Below are the code and all the weights of a small trained network. Each question names an input and a class and asks about switching units off, where a switched-off unit gives its printed mean instead of its output.

import numpy as np


def w(rows, s, z=0):
    codes = np.array(rows[::2]) - 128.0
    scale = np.full(codes.shape[1], s)
    scale[-1] = z or s
    return codes * scale


def f(y):
    return y / 2 * (1 + np.tanh(0.7978845608 * (y + 0.044715 * y**3)))


def log_softmax(a):
    a = a - a.max(-1, keepdims=True)
    return a - np.log(np.exp(a).sum(-1, keepdims=True))


def net(x, mask):
    res = np.array(x, float).reshape(1, 2) / 4 @ E
    y = f(res @ A[0][:, :-1].T + A[0][:, -1])
    res = res + np.where(mask, y, B[0][:, -1]) @ B[0][:, :-1]
    return log_softmax(res[-1] @ U[:, :-1].T + U[:, -1])


A, B = {}, {}
E = w([
[3,195,80],'x0',
[118,53,114],'x1',
],0.013)
A[0] = w([
[240,36,165,201],'neuron 0',
[105,242,72,113],'neuron 1',
[95,193,168,137],'neuron 2',
[48,132,95,238],'neuron 3',
[149,35,141,175],'neuron 4',
[184,121,176,180],'neuron 5',
[228,174,255,229],'neuron 6',
[29,97,149,255],'neuron 7',
],0.0095,0.0046)
B[0] = w([
[39,118,86,247],'neuron 0',
[187,107,196,197],'neuron 1',
[105,95,200,163],'neuron 2',
[129,189,197,204],'neuron 3',
[109,143,200,183],'neuron 4',
[46,204,84,179],'neuron 5',
[58,181,1,226],'neuron 6',
[103,160,158,195],'neuron 7',
],0.0099,0.013)
U = w([
[54,214,50,183],'0',
[222,8,65,1],'1',
[241,62,77,9],'2',
[155,155,239,183],'3',
[55,1,133,131],'4',
],0.0078,0.0046)

Each question gives the input, the list of numbers given to net, and the class t.
The units are the neurons (one row each of A and B). Each row of codes is followed by its name. A weight is (code - 128) times the scale printed after its matrix; where a second scale follows, it is the last column's (A, B and U).
mask holds one flag per neuron, in row order. A switched-off neuron (its flag False) gives its mean, the last column of its row in B, instead of its output. The means were averaged over made-up inputs and are rounded, as every weight is.
A unit's drop is (log p(t) with every unit on - log p(t) with that unit switched off) / (log p(t) with every unit on - log p(t) with every unit switched off).
The circuit of an input: a set's keep is (log p(t) with only the set's units on - log p(t) with every unit switched off) / (log p(t) with every unit on - log p(t) with every unit switched off). Starting from all 8 units, units are removed one at a time, each time the one whose removal leaves the highest keep (on an exact tie, the one counted first), for as long as the keep stays at least 0.8.
units of the circuit, in order: the units of the circuit, biggest drop first
k most important neurons: the k neurons with the biggest drops, biggest first
drop when u is switched off: that unit's drop, to one decimal
input [1,6], class 3: units of the circuit, in order -> (neuron 6)
input [6,3], class 3: units of the circuit, in order -> (neuron 6; neuron 0; neuron 3)
input [4,0], class 3: units of the circuit, in order -> (neuron 6; neuron 0)
input [1,3], class 4: 3 most important neurons -> (neuron 6; neuron 5; neuron 1)
input [-6,6], class 0: units of the circuit, in order -> (neuron 5; neuron 6)
input [-8,5], class 0: 2 most important neurons -> (neuron 6; neuron 5)
input [1,-2], class 3: units of the circuit, in order -> (neuron 6; neuron 0)
input [2,-2], class 3: 2 most important neurons -> (neuron 6; neuron 0)
input [1,-1], class 3: drop when neuron 6 is switched off -> 0.6
input [3,-5], class 3: drop when neuron 6 is switched off -> 0.1
input [1,2], class 3: drop when neuron 6 is switched off -> 0.8
